Below are the code and all the weights of a small trained network. Each question names an input and a class and asks about switching units off, where a switched-off unit gives its printed mean instead of its output.

import numpy as np


def w(rows, s, z=0):
    codes = np.array(rows[::2]) - 128.0
    scale = np.full(codes.shape[1], s)
    scale[-1] = z or s
    return codes * scale


def norm(h):
    return h / np.sqrt((h * h).mean(-1, keepdims=True) + 1e-5)


def f(y):
    return y / 2 * (1 + np.tanh(0.7978845608 * (y + 0.044715 * y**3)))


def log_softmax(a):
    a = a - a.max(-1, keepdims=True)
    return a - np.log(np.exp(a).sum(-1, keepdims=True))


def net(x, mask):
    res = np.array(x, float).reshape(1, 8) / 4 @ E
    u = 0
    for l in range(4):
        y = f(norm(res) @ A[l][:, :-1].T + A[l][:, -1])
        res = res + np.where(mask[u : u + 3], y, B[l][:, -1]) @ B[l][:, :-1]
        u += 3
    return log_softmax(norm(res)[-1] @ U[:, :-1].T + U[:, -1])


A, B = {}, {}
E = w([
[123,131,123,100,224,103,140,104,44,177],'x0',
[123,116,143,130,148,116,122,119,104,144],'x1',
[68,184,215,35,180,106,86,81,190,63],'x2',
[128,103,111,98,112,100,112,143,94,128],'x3',
[178,166,174,105,73,34,157,92,156,171],'x4',
[2,85,106,90,99,162,253,97,82,121],'x5',
[146,164,56,102,122,136,135,66,136,116],'x6',
[101,26,79,76,216,101,139,133,225,197],'x7',
],0.0066)
A[0] = w([
[152,190,232,136,36,81,178,98,82,189,175],'L0N0',
[192,52,83,253,116,129,163,144,98,210,46],'L0N1',
[193,49,119,147,85,178,204,122,87,177,5],'L0N2',
],0.0046,0.0025)
B[0] = w([
[186,139,55,165,141,106,234,116,147,110,245],'L0N0',
[145,142,167,125,60,195,133,8,127,123,251],'L0N1',
[84,186,202,147,85,138,32,114,150,168,166],'L0N2',
],0.011,0.0026)
A[1] = w([
[182,86,96,129,90,73,126,123,191,136,190],'L1N0',
[225,157,101,202,150,84,3,153,156,171,6],'L1N1',
[89,98,86,186,192,250,57,159,73,36,56],'L1N2',
],0.0059,0.0025)
B[1] = w([
[135,26,125,138,133,176,87,100,193,121,217],'L1N0',
[32,208,71,187,60,77,171,216,109,165,231],'L1N1',
[157,100,95,131,125,6,161,93,150,94,254],'L1N2',
],0.015,0.003)
A[2] = w([
[164,89,23,236,172,220,94,143,102,216,42],'L2N0',
[183,73,107,192,182,50,151,94,118,92,253],'L2N1',
[153,230,136,185,74,103,171,182,1,72,222],'L2N2',
],0.0067,0.00052)
B[2] = w([
[127,140,137,1,227,202,37,52,51,135,212],'L2N0',
[222,141,144,185,244,27,82,29,237,130,210],'L2N1',
[139,174,121,60,169,173,179,208,127,87,254],'L2N2',
],0.0083,0.0055)
A[3] = w([
[157,28,134,97,215,170,95,158,179,254,164],'L3N0',
[88,181,96,191,72,98,165,84,111,223,79],'L3N1',
[89,172,211,71,167,84,70,120,178,85,3],'L3N2',
],0.0073,0.00076)
B[3] = w([
[181,155,115,131,164,148,197,188,102,34,254],'L3N0',
[57,126,181,66,65,17,21,149,118,229,161],'L3N1',
[165,180,176,123,28,248,125,67,51,144,204],'L3N2',
],0.011,0.0051)
U = w([
[145,115,127,88,137,137,146,157,135,109,253],'0',
[153,89,131,125,123,59,142,103,160,148,40],'1',
[99,130,164,89,96,177,74,86,79,121,11],'2',
[3,124,117,131,107,92,157,160,111,154,94],'3',
[122,115,132,120,137,135,134,132,145,138,220],'4',
[119,116,136,138,142,139,130,120,142,127,156],'5',
],0.013,0.0019)

Each question gives the input, the list of numbers given to net, and the class t.
The units are the neurons (one row each of A and B). Each row of codes is followed by its name. A weight is (code - 128) times the scale printed after its matrix; where a second scale follows, it is the last column's (A, B and U).
mask holds one flag per neuron, layer by layer. A switched-off neuron (its flag False) gives its mean, the last column of its row in B, instead of its output. The means were averaged over made-up inputs and are rounded, as every weight is.
A unit's drop is (log p(t) with every unit on - log p(t) with that unit switched off) / (log p(t) with every unit on - log p(t) with every unit switched off).
The circuit of an input: a set's keep is (log p(t) with only the set's units on - log p(t) with every unit switched off) / (log p(t) with every unit on - log p(t) with every unit switched off). Starting from all 12 units, units are removed one at a time, each time the one whose removal leaves the highest keep (on an exact tie, the one counted first), for as long as the keep stays at least 0.8.
circuit, biggest first: the units of the circuit, biggest drop first
k most important neurons: the k neurons with the biggest drops, biggest first
top k neurons in layer l: the k neurons of layer l with the biggest drops, biggest first
drop of u: that unit's drop, to one decimal
input [1,3,6,-5,5,5,-6,5], class 2: circuit, biggest first	L3N2
input [-8,-5,-8,0,5,4,8,-5], class 2: circuit, biggest first	L1N2; L1N1; L3N1
input [-8,8,-6,2,5,1,-7,5], class 5: circuit, biggest first	L1N0; L1N2
input [5,-8,-8,1,7,8,7,-1], class 2: 3 most important neurons	L1N2; L1N1; L0N2
input [6,-2,0,2,-8,4,2,-7], class 1: circuit, biggest first	L1N2; L2N1
input [-5,4,-3,-3,6,-1,3,6], class 0: 2 most important neurons	L1N0; L3N0
input [2,6,-7,-1,5,-7,-5,-4], class 2: circuit, biggest first	L1N2; L2N0
input [-7,-4,7,4,6,-4,-6,3], class 2: 2 most important neurons	L3N2; L1N2
input [1,-8,-8,8,-4,3,-6,5], class 2: 2 most important neurons	L0N1; L0N2
input [-3,-4,-3,6,6,2,-4,-4], class 1: 3 most important neurons	L0N0; L1N0; L3N0
input [-1,4,-3,2,-6,-8,1,7], class 3: 2 most important neurons	L1N1; L0N0
input [-2,-5,8,-3,1,3,2,6], class 2: 2 most important neurons	L3N2; L0N0
input [-3,7,-8,8,-8,6,-7,2], class 1: 2 most important neurons	L1N2; L1N1
input [5,4,-8,6,-6,-6,-8,3], class 2: circuit, biggest first	L2N0
input [-6,0,-8,7,3,2,-7,-5], class 2: top 2 neurons in layer 0	L0N1; L0N2
input [8,3,7,1,-8,1,-4,3], class 1: 2 most important neurons	L1N2; L2N1
input [4,3,1,-3,3,4,7,1], class 3: 3 most important neurons	L1N2; L2N0; L1N0
input [4,-7,-7,-3,-4,1,2,0], class 2: 2 most important neurons	L0N1; L0N2
input [-6,0,8,3,0,8,-5,5], class 2: 3 most important neurons	L3N2; L1N1; L0N0
input [5,5,0,-1,6,-8,4,2], class 3: most important neuron	L1N1
input [3,-4,2,2,-3,7,8,1], class 3: drop of L2N0	0.4
input [3,-5,1,7,-8,-8,-4,6], class 1: drop of L2N2	0.2
input [-4,8,-7,2,-8,-3,-8,-6], class 1: drop of L2N2	-0.4
input [3,-8,-2,6,6,-7,-7,-1], class 3: top 2 neurons in layer 1	L1N1; L1N2
input [-7,5,-6,4,-8,-3,-5,6], class 1: top 2 neurons in layer 2	L2N1; L2N2
